[ 10  18 -27  44   3   3   5  -8 -13  10  13  11  18   9  -4   7   6 -10
  17 -11   2 -16  -7   2   1  13 -14  17  -5 -13 -14  -9  19 -34 -19  -5
  -3   2 -15   5  -8   6   2 -12  12   2  18  -3   6  11] : <23> & <46>
[ 19  14 -17  47  -3  -5   5  -8  -5   7  11   8  21  10  -3   3   4 -15
  13  -5  -2  -8  -4   0   7  15 -17  12  -2 -16  -4  -8  13 -24  -9 -10
  13   7 -19 -13  -6   8   2  -9   5  -5  16  -3  -2   7] : <22> & <46>
[ -8   0   3 -22  -3   2   1   1   9   6  11   2  -8  -4   6 -11   6  -3
 -10  -8  -1   6  16  -2   4  -8   8   0   2   2  12  -5  -4   3   1 -18
 -15 -15  -2   7  14   1 -11  11 -10   5   2   2   4  -6] : <26> & <50>
[ 19  16 -14  63 -15  -3   1 -12 -13  12   9  18  22   7  -6   5  15 -22
  15 -10   0  -1 -16   1   6  17 -27  11   1 -22 -18  -4  16 -30  -1  -3
  10  14 -34 -21  -9  12  -7 -11   6  -6  12  -6  -4  23] : <22> & <46>
[  2   6 -19  27  -4  10  -1  -6   1   0  14  10   4  12   8  15  -7  -5
  21 -10  -7  -6   1   3   4   8  -7   5  -3 -12  -1  -8   8 -21   6 -15
   6  -1 -19   0   3   5 -11  -3   0   1  13  -3  10   5] : <26> & <46>
[ 15  13  29   8   0   8   4  11  23  -3   0 -11  -1   8   2  -9  -3  12
  -5   2   7   5  -8  -1  -7   1   7   4   5  -4  -5 -13   7 -12  -7 -11
  13   5  10  -8  -6   9  -1   1   5   6  16   1   7  17] : <22> & <50>
[ 17   4   3   3  11   9   2  15  18   1  15 -14  -3   6  10  -9  -9  11
   4  -5  -3  -6  13  -1   1   6  11   1   0   6   0 -18   5 -11 -11 -28
  21  -4  18   6   2   4 -10   0  -1   2  17   4  10   5] : <23> & <50>
[ 29  10 -21  72  -4   7   1 -39 -39  10  -1   6  31  16  -7  35  13   1
  32   7  -5 -10 -30   5  -7  10 -27  31  -3 -23 -48  -5  21 -37   6  29
  -5  -1 -42   1 -12   9   6 -11  18  -7  13  -2   7  22] : <22> & <51>
[ 10   4 -19  37   4  -2   6  -4  -5  11   5 -12  11   5  -5  -8   4 -16
  10  -7  -3   3   9  -7   9   6  -5  12  -2  -8  -4 -17  11 -23 -12  -9
  -7   1 -17 -10   3   7  -2  -3   5  -2  15   1   7   8] : <22> & <46>
[ 21  12 -21  40  11   8  -4   3  -3   5  14   3   4  10   2   9  -4   8
  11  -4  -4 -15 -16   2  -1   4   3  10  -4  -8 -16 -19  14 -26   9 -11
  15  -2   2   9  -7   6  -8  -7   9  -2  18   3   9  15] : <23> & <50>
[  9   4 -29  30  -4  15  -9  -9 -17   7   6  20   0  13   0  38  -3  10
  14  -3  -9  -2  -7   3  -3   2 -17  -6   4 -15 -20 -11   4 -14  17 -11
   4  -4 -29   2  -1   0 -22  -9  -1  -2   8   1  22  11] : <26> & <50>
[ -3   8  12  -9  -2 -17  11   7  24   6  -2 -15   5  -1  -8 -34  12 -13
  -6  -8  11  13  10  -8  12   4  12   4   4  -1  10   2   8 -13 -19 -13
   0   7   1  -8  -3   9  -3  -7   5   9  14   5  -2  12] : <22> & <51>
[  4   5   1 -12   1  -9  11  16  20   7  17  -7   0   1   4 -52  14 -17
   0 -22   7   4  27  -8  19   4  11   2   5   1  22  -7   0 -10 -26 -51
   4  -4   7   2   9   1 -21   2  -2   9  18   3  -8   0] : <23> & <46>
[ -1  -1 -17  15  -1   7  -3   4  12   2   4   1  -9  12  16  19 -20   5
  17  -7  -6   1   4  -2   6   2  -5  -4  -4  -7  -1  -7   3 -19   7 -18
  -4  -5  -9   6   5   0 -18  -3   3   1  17   4  19   7] : <26> & <50>
[  7   8  -8   8  11  -2   2  15  -3   0   7   4  10   4   2 -11   0  -6
  -7   4  -1 -13   0   2   9   9  -6   4  -4   3  12 -11   7 -12 -16  -5
  20   1  17  -5  -8   5  11  -2   3  -6   5   6  -5  -3] : <23> & <46>
[ 18 -11 -26  44   1   8  -5 -12  -9  14   7  -1   3  10   3  21  -7   0
  21  -4  -9   0  10  -1  -6   3 -14  -2  -4 -17 -14 -18  10 -15   5 -18
   4  -6 -27   1   4   5 -18  -6  -3  -8   7   6  18   8] : <26> & <50>
[ 13   1 -30  27   2  13   1  -4  11  13  17  -4  -2   9  14   6 -14  -2
  24 -16  -9  -3  24  -4   1   9  -5  10  -5  -8   2 -20   8 -22  -5 -26
  -5  -7  -3   7  11   6 -18   0  -5   4  17   2  18   7] : <26> & <50>
[ 10  -5 -21  51   5  -1   6  -9 -12   3  13   0  12   4   2  10  -9 -14
  22  -5 -18 -19  10   9  10  15 -23  -2  -9   1   2  -8   5  -2  -7  -2
  19   4  -6   2   3   0   0  -8   0  -4   3  -5 -20 -15] : <26> & <51>
[ 11   9  10  19  -4 -11   9  -4   8   6  10  -6   6   3   1 -22  14 -11
   7  -7  -4   3   7  -7   5   7   6  14   2  -4   0  -4   6 -12 -13 -14
  -7   1  -5  -4   1  14  -2   3   3   9  -1  -1   1   9] : <22> & <51>
[ 18  -6 -11  22  12  16  -3  -3   0   4  15 -10   1   8  16   8 -10  11
  16  -7 -10  -4  17  -2  -8   4  -4  -1  -4  -2  -7 -26   4  -4   2 -24
  13 -10  -2   5  10  10 -13   1  -3  -2  11  -1  12  -4] : <26> & <50>
[  9  15 -25  26   1  -5   3  10   5   5  16   5   9   3   7  -8   3 -12
  14 -10   1  -8   5   1  16  12 -10   6  -2  -6  15 -13  12 -26 -23 -28
  13   3   0  -4  -2   6  -7 -12   7   2  21   9   3   8] : <23> & <46>
[  7  18  -8  17   0  -5   5   1   6  10  17   5  12   3   3 -27  20 -21
   9 -18   4   6   5  -8   9   9   3  15   5 -14   4  -7  12 -27 -14 -26
 -21  -1 -16  -8  10  12 -12   5  -1   4  18   7   8   0] : <22> & <46>
[ 11  10  11  16  -6 -12  12   0  21   9   7  -4   7   2  -2 -40  15 -17
   1 -11   7  10   7  -6   7   8   2   8 -10  -5   4  -2   6 -19 -15 -20
   1   4  -4  -7   3  12 -11  -2   0  12  17   3  -6  10] : <22> & <51>
[  7   0  -1  14   9  13   2   0   5   9   9 -12   2   2   6  -2  -1   4
   3  -1  -3   6   9   0  -4  -2   4   9   2  -9  -6 -22   9 -10  -5 -20
   3  -7  -3  -5   5   7 -11   6  -4  -5   8   4  17   5] : <22> & <50>
[ 14  17   6  45   1  -5  11  -9  -2  -5   3  -3  18  -1  -5  -7   8  -4
  13  -4   4 -18 -12   2  -1  15 -11  18  -9   0 -12   3  10 -13 -15  11
  12  10   4   3 -12   7   9  -9   7  -1   8  -4 -17   7] : <23> & <51>
[ 19   4 -20  51   3   6   3 -17 -17   7  14   3  16   8   2   8   6 -15
  21  -4  -9  -4   3   5   3  13 -17   7  -6 -13  -9 -17  10 -17   2 -11
   1   2 -20  -6   1   7   4  -2   0  -6  14  -8  -5  -1] : <26> & <51>
[  7   2   2   6  -3   7  -5   9   8  11   6   8  -6   8   1  10  -1  10
  -3  -4   2   7  -1  -5  -4  -3   0 -13   1 -12  -7 -13   4 -11   5 -20
  22  -1 -11 -12  -6   7 -23  -4   2   1   9   5  19  15] : <22> & <50>
[  9  -4  -8  -2   6  14   0   8   3   7  14   0 -12   5  10   2  -4   8
   6 -10  -3  -4  14  -3  -4  -2   2  -8  -1  -6   1 -18  -1  -3   6 -34
   6  -9  -5   7  12   1 -21   7 -11   4   9   0  15  -3] : <26> & <50>
[ -3  10   1  -2  -1  -1   6   9  17  -5  13   5  -1   2   7  -5  -1   0
   8 -11   1  -9   0   0   4   4  -2   0   2   6   7  -2  -3  -6  -4  -9
   7   0   7   3   2  -1  -6  -3   1   5  13   0   1   2] : <23> & <46>
[  6  -1 -20  31  -4   0   3  -9  -3  14  15   6  11   8   8  -2   2 -22
  13  -8 -11   7  15  -3   8   8 -10   4  -3 -12  10 -18   6 -18  -8 -21
  -5  -3 -23 -12  10   3  -5   3  -3   1  11  -5   1  -4] : <26> & <46>
[ -3 -14 -23  43  -3  -7   3 -11  -1   7   8  -1   7  10   5  17 -12 -16
  23  -5 -13  -6   7   2   8  13 -18  -3  -5  -4   9  -8   5 -12  -1 -10
  -9   3 -16  -3   4  -1   4  -7   1  -4  18  -2  -2   0] : <26> & <46>
[  9   0 -27  43   0   5  -4 -23 -20   1   4  18   3   6  -2  32   2   8
  27  -4  -5  -7 -13   1   0   2 -19   9  -3  -3 -25  -2   6 -17  13   6
  -5   1 -23  15   5   2  -7  -8   8   2   7  -2  14  10] : <26> & <50>
[  6   1 -22  17   7   6   1  -5 -11   5  21  -2   6   3  14  -4   3 -16
  14 -14 -11 -10  18   2   6   6  -5   5  -8  -1   6 -17  -1   2 -11 -23
  -9 -13  -5   8  16   0   1   5  -6  -3   4  -4  -1 -19] : <26> & <51>
[ 30   5   5  47  10   1  10   1   4  13  17  -8  22   9  -2 -25  12 -19
  10 -10   2  -3   6   3   8  19 -12   8   1 -10  -9 -16  14 -17 -15 -24
  20  13 -10 -18  -1  13   0  -2  -4   1  18  -3 -13  11] : <22> & <51>
[ 22  -1 -17  57  -2  -4   6  -7  -2  14   7 -18  13   4  -3  -6   3 -16
  17  -7  -4  -1   6  -5   4  12  -9   8  -5  -7  -9  -9  14 -19 -14 -14
   8   6 -18  -9  -3   5  -9  -9   8  -3  16  -2   1   9] : <22> & <46>
[ 17   4 -10  47   0  -9   6  -5  -2   5   4  -5  14   2  -7 -10   8  -4
  15  -4   6  -9   0  -2  10  11  -7   7  -1   0 -13  -2   6 -19 -18  -7
  11   5  -5   0  -6  12  -6 -13  11   5  14   1  -7  12] : <23> & <51>
[ 36   5  -1  66   1  12  -2 -13  -4   9   2  -3  20  17  -7  14  -8   1
  14   9  -1  -4 -15   6  -9  11 -16  12  -4 -18 -31 -25  28 -26  -1  -4
  26   3 -18 -15  -9  14   1 -11  12  -6  14   0   6  23] : <22> & <50>
[ 21   0 -14  48   5   7   6 -15 -10   5  16  -3  10   7   7   3  11 -10
  26 -13  -9 -18  13   7   3  19 -19   4  -3   0  -6 -16   4  -7  -1 -15
  12  -3  -8   2   5  -3   1  -3  -2  -3  12  -7  -9  -9] : <26> & <51>
[  7  11 -13  27  -4  -5  -1 -11 -13   6   1   5  14   5  -8   7  11  -8
  11   0   1  -2  -9  -1   1   8  -3   5  -3 -10 -17   1   9 -19   2   7
  -8   6 -23   1  -7   7  -1  -6   6   1   8  -2   3  15] : <22> & <46>
[ 15  14 -14  25   7  -2   7  13  14   2  16  -8  10   6   2 -16   6  -3
  12 -11   1 -21   4  -3  10  15  -6  11  -5   0   6  -9  13 -24 -25 -15
  17   2  15   7  -5   8  -7  -8   4   8  24   3  -2   7] : <23> & <46>
[ 10  21 -10  17   7   0   7  10   3   4  20   4  13   6   3 -19  12 -15
   4 -19   1 -12   0   3  11  12  -1   9  -3  -9   7 -14  13 -24 -19 -24
  12   2   3  -4  -1   9  -2  -7   1   2  14  -1  -2   2] : <23> & <46>
[ 13   5   8   6  10   9   1  10  12  -1  12  -6  -1   4  11   1  -5  13
   0   0   1  -9  -3   1  -4   0   3   2   2  -2  -1 -11   7  -7  -6 -13
  21  -3  11   6  -3   5  -5  -1  -2   3  12   4   6   8] : <23> & <50>
[ 18   7  -5  26  -5   4   3  -4   5   9   4   6   4   9  -2   7   4   5
  11   3   4   8  -7  -5  -5   2  -1  11   3 -14 -15  -9  12 -26  -4  -9
   2   2 -12  -8  -3  14 -15  -6   5   4  14   3  16  22] : <22> & <50>
[ 11  -6   1  24  -4   3   6 -10   3   6  18  -8   8   3   8 -14   8 -17
  18  -9  -1   1  15  -2   4   9  -4   3  -4   1  -2  -6   0  -1  -6 -17
  -4  -3  -9   3   6   6  -7   4  -1   4  11  -5  -7  -4] : <26> & <51>
[ -5  19 -11  -3  -3   8   0  -5  20   6  12  -1  -3   9  11  -9   6  11
   3 -13   4   0  -6 -17   2  -3  10  21   5  -9   3  -9  10 -35 -10 -22
 -23  -5  -3   7   8  12 -13   3   8  13  18   3  28  22] : <23> & <50>
[ 14   3   9   6   3   7  11  15  17  18  12 -13  11   8  10 -30  10 -16
   1 -13  -2   3  18  -1   8  10  -7   0   2  -5  15 -17   7 -15 -19 -35
  20   4   0 -20   4  10  -5   0  -4   7  18   1  -9   2] : <22> & <46>
[ 28   5  31  15  -3  10   3   0  18   6   9  -6  -4   9   1 -10  10   8
   6  -5   8   4   0  -1 -11   6   6   1   6  -3 -18 -15   4  -6   5 -20
  20  -4   5  -5  -1  13 -13   1  -1   8   8   2  -3  13] : <22> & <50>

[ -3  -8  -2   6  11  -3   6   0   0   1   3  -4   6  -1  -3   2   6  15
   0   4  17  -1   1 -18  -1  -5  -1  -5  -7  -3  -7  -9  12  -7  -1  -2
  11   0   0  -1  -7   1  11   2  -3  -1   9  -2  -8  -5] : (55) & [51]
[  2 -16  -2   5  -3   0   3   4   1  11   8 -11  15   2  -2   1  11   8
 -14  -8  18   2   2 -37  10   0   2  -1  -6  -6  -2  -6  23  -6  -9   1
   8  -6   5   6  -7   3  12   2  -5  -4   5   6  -4  -3] : (64) & [51]
[ -1 -16   0  -1  11   1   9   3   2   8   3 -16  12   0  -3   4  13   4
  -1   1  24   0   2 -30   9  -2   1  -1  -9  -9 -10 -12  23 -11  -2  -3
  18  -5  -2   1 -13   5   7   4  -5  -1   2   3 -11  -6] : (64) & [51]
[  0 -13  -1  -2   0   1   3   1   0  13   3 -14   8   1  -3   0   5  11
  -4  -6  20  -5   4 -23  13  -3  -4  -4  -4 -13  -9  -4  24  -8  -3  -2
  13  -4   4   1  -5   3   7   2 -11  -2  10   2  -2  -7] : (63) & [51]
[ -1 -17  -2  -1  17 -10  10  -1  -2  13   1 -10   8  -3  -4   6   1  15
  -1   2  22  -6   2 -25  13  -8  -7  -1  -9 -12 -12 -13  31  -9   4 -11
  17   2  -2   3  -7   6   7  -2 -10  -5  12  -4  -9  -6] : (55) & [51]
[  0  -9   0   1   4   4   7   8   2   8  -3 -10  -4  -2   0  -7   4   9
  -4  -8  21   0  10 -26   8  -2   2  -2  -4  -7   0 -13   6 -10  -2   4
  11  -2   9   0  -7  13  12   3  -4   2   9   6  -4 -10] : (64) & [57]
[ -5   0   4   5   0  13   6   6  -2  11   2 -14  -3  -2   4  -8   5   7
   1  -7  17   3   4  -8  13   2  -8  -4  -5   2  -9  -8   5  -8  -5   5
  18  -2   6   5  -4   3  14   5  -3   0   6   8   0  -3] : (63) & [51]
[  1 -18   1 -10   3 -16   5  -5   7  15   6 -12  30  -3  -3   5   9  -9
  -9   1  17  -4  -3 -37  -3  -3  11   0 -10 -11   5  -2  30  -5 -18 -11
  10  -5  -4   3 -15  -3   1   0  -3  -5  10  -2 -12   0] : (55) & [50]
[ -2 -14   2  -1  16 -13   7   4   1  -1   0   3   2  -2  -4   5   7  16
  -6  -1  17  -5   4 -19   9  -6  -6  -2  -4  -3  -4 -15  20 -12   1  -4
   4  -1   4   0 -10   5  10   0  -7   0   7 -12  -9  -7] : (52) & [57]
[ -2 -15   2  -3   1  -3   7   0  10  13  -1  -8  18  -2  -2   0   7 -14
  -4  -3  18   0  -2 -37  -8  -9  10  -3  -7   1   5 -10   8  -3 -23  -4
  21  -6   3  -1 -16   4   7   1   6   0  10   1  -9   1] : (55) & [50]
[  7 -18  -4  -8   7 -10   2  -2   0   9   2  -7  18   2  -5   7   7   7
  -3  -2  11  -7   0 -33  12  -3  -4  -1 -12 -11   3  -8  37  -8  -3  -8
   0  -2   2   3 -13   6   0  -3  -2  -1   6  -2  -6  -3] : (55) & [50]
[  5  -9   0   8   8  -1   5   1  15   3   4  -7  -1   4   1   1   2  15
  -2  -1  12  -5   1 -20  12  -3  -5   2  -3   2  -3 -13  19  -8   0  -1
  -5   0   6   2  -8   5   6  -3  -4   1   8  -7  -6  -5] : (55) & [57]
[ -5  -9   1   8   6   4   6   5  -2   7   2  -6   0  -3   1   5   0  18
  -2  -2  14  -3   6 -14  12   0  -4   0  -7  -2  -7  -7  21  -7  -1  -1
  10  -1  -5  -3  -5   6   7   4  -8  -1   9   1  -2  -3] : (63) & [51]
[  5 -14   1  -1  13 -17  12  -3   0  -3  -4  -1   5 -14  -5   5  -2   8
   8   8  25  -5   0 -11  11  -7  -5  -1  -6 -17  -8  -9  18  -4  11  -8
  17  -1  -5   0  -5  -7  -9  -4 -10   0   9 -11 -14 -13] : (60) & [51]
[ -1 -13   0   3  -2   2   5   7  -3  12   3 -12   4  -5   1   0   5   9
   1  -8  21  -6   7 -20  16   1  -7  -1  -5 -11  -7  -2  13 -13   0  -1
  13   0   3   2  -4   2  13   2  -8  -3   4  10  -3 -12] : (63) & [51]
[  3 -12   0   1  -4   1   3   0   3  12   3 -16   2  -3  -1 -12   6  -1
 -12  -9  26  -2   4 -37  14   0   2   4  -1   0   5 -13   9 -11  -6  -7
   9  -4   9   6  -8   4  10  -2  -4   1  13   5  -4 -16] : (63) & [57]
[ -2  -9   0  -4   9   0   0  -5   1  11   0  -5  16   8  -2  12   2  -2
  -4   0  -2  -3  -2 -24  -4  -1   1   1  -8  -5  -2   0  28  -4 -11  -2
   1   2   0  -1 -10   5  20  -1  -2  -1   3   0  -1   8] : (55) & [50]
[  2 -20   0  -2  11 -21  17  -3   4   6   5 -15  13 -11  -4   4   5   4
  -7   9  37  -6   3 -37   7  -4   2  -3 -12  -8   2 -21  15 -14 -13  -3
  20  -3   3   8  -9   6   2   1   0  -2  16  -7 -18 -13] : (55) & [57]
[ -1  -6   0  -7  -8   8  -5  -2  -3  17   2 -15  19   7   1   2  10 -15
  -9  -8   0  -1  -2 -34  -5   0   7   0  -1  -3   8   9  19  -5 -22  -1
  -1   2  -2   8  -9   2   7  -1   2   0   2   8   8   9] : (64) & [50]

[-21   4  -2   8   9  12  -1   5   1   8   5 -10   3 -42  -2 -26  -2 -54
   4  10  18  -9 -20 -18 -17 -14   6   4 -16 -24 -26  15  22   1 -13 -20
  30  -1 -23 -28   0   7   9   1  -3   9   0  20  -1  -6] : <32> & <248>
[ 12  21  -4  -9  13  10 -31  -1   2  15  16  14  13 -31  16 -18   3 -31
  -8   7   0 -13 -16  -4 -18 -23 -11  18 -17 -23 -25   0  23   9   4  -2
  27  -1  -7 -30  -7   3  16   7  -9   5 -18   6  12 -14] : <35> & <253>
[  7   7  -4   9  10   9 -15   5  -2  19  14  18  19 -28  11 -22 -14 -24
   3  10   3 -10 -11  -4 -39 -11   4  10  -8 -13 -21   5  11  -2   9  -1
  32   3 -20 -19  -8   6 -15   5  -2  -3 -10  16  -2   5] : <35> & <248>
[  8  16  12   2   1  19 -26 -12  -7  -2   8  20  11 -36   5 -16  -5 -23
  11   9  -1  -1 -14   0 -21  -1   8   3 -22   6 -20   4  21  -1   2   0
  19   0 -17 -31   6   7 -12   1  -7  -5  -8  29  15  -7] : <32> & <248>
[  4  11  -3  18  10  16 -47  -6  16  17  26   5  -1 -39  10 -32   3 -28
   1  -2  -2   3 -26 -24 -55 -15   6   5 -27 -16 -24  18  19   1  -2   4
  27   0 -24 -36   7  12   8  19   1  13 -19  19   6  21] : <32> & <248>
[  8 -19  -6   1   4   3 -19  -3   7   7 -21  -8   3 -25  -1 -23  -7 -37
  12  -2  -1   4  -6 -16 -14 -23 -12  -3 -18 -16 -26  -7  15   2   2   4
  31 -10 -10 -48 -12   5  25  25 -15  -2 -10   1   6 -14] : <35> & <253>
[  5  22   5   9   9   0 -72   4  -4  12   1  -1   8 -18   2 -27  -5 -27
  -4  10 -17  -5 -20  -8 -30  -7  12  -2 -32  -9 -14  -7  21   8  16  12
  18   1 -16 -43  -2  14 -42   8 -20   3 -21   4  10  23] : <28> & <253>
[  8  18  -2  -1   3   7 -47  -3   5   8  11   6   2 -31  12 -36   4 -41
  -1  -2 -14  -8  -7 -12 -18  -3  -2  -1 -27  -7 -26   8  10   0   5   1
  33   2 -19 -39 -12  10  -6  19  -3 -11 -14   2   5   6] : <32> & <253>
[ 11  16 -11   9  19  16 -14   7 -15   6  11   6  17 -21  -7 -22   1 -18
  -2  18  10  -6  -9 -13 -13  -4   5   4 -21   0  -6   2  15   3   7  -3
  23   4   7 -34  -6  -2  18  -2   5  -7  -1  -3  -4   9] : <35> & <253>
[  8   5  -6   0  16  12 -48 -19  -3  -4  18   8  17 -37  -2 -28  10 -31
 -10  16   2   6 -13  -8 -24  -4  -9  20 -12 -19 -29   5  24   7  -6   7
  25 -11 -15 -45  -2  13 -12  10  -9   3 -19   9   1 -10] : <35> & <253>
[-24  10   2   4   3  14 -36   2   4   8  23  15  57 -56  16  -9  -6 -41
  13   7  -3  -7 -26  -4 -23 -12   7  -1 -24 -26 -26  10  15  12  -3   0
  56  -8 -91 -26   3  10  38  15  -4  16 -20  19  -1   2] : <32> & <248>
[  4  14   5   7   4  14 -87  12  11  -2  14  -6   9 -18   6 -23   0 -24
 -12  18 -10   4 -11  -6 -23 -12  -7  -4 -23 -20 -28  -8  12   5  12  25
  24   0 -31 -48  -6   4   1  35 -18   1 -17 -12   8   6] : <28> & <253>
[  7  12  -3  -5  11  13 -41   3  -5  14  52   7   3 -27   4 -17   4 -31
  -4   7  -2 -11 -35  -4 -29 -10   9   2  -3 -21 -18  18  54  16  -2  -7
  32   6 -14 -32   1 -24   0  16   1   7  -9  12   5   4] : <32> & <248>
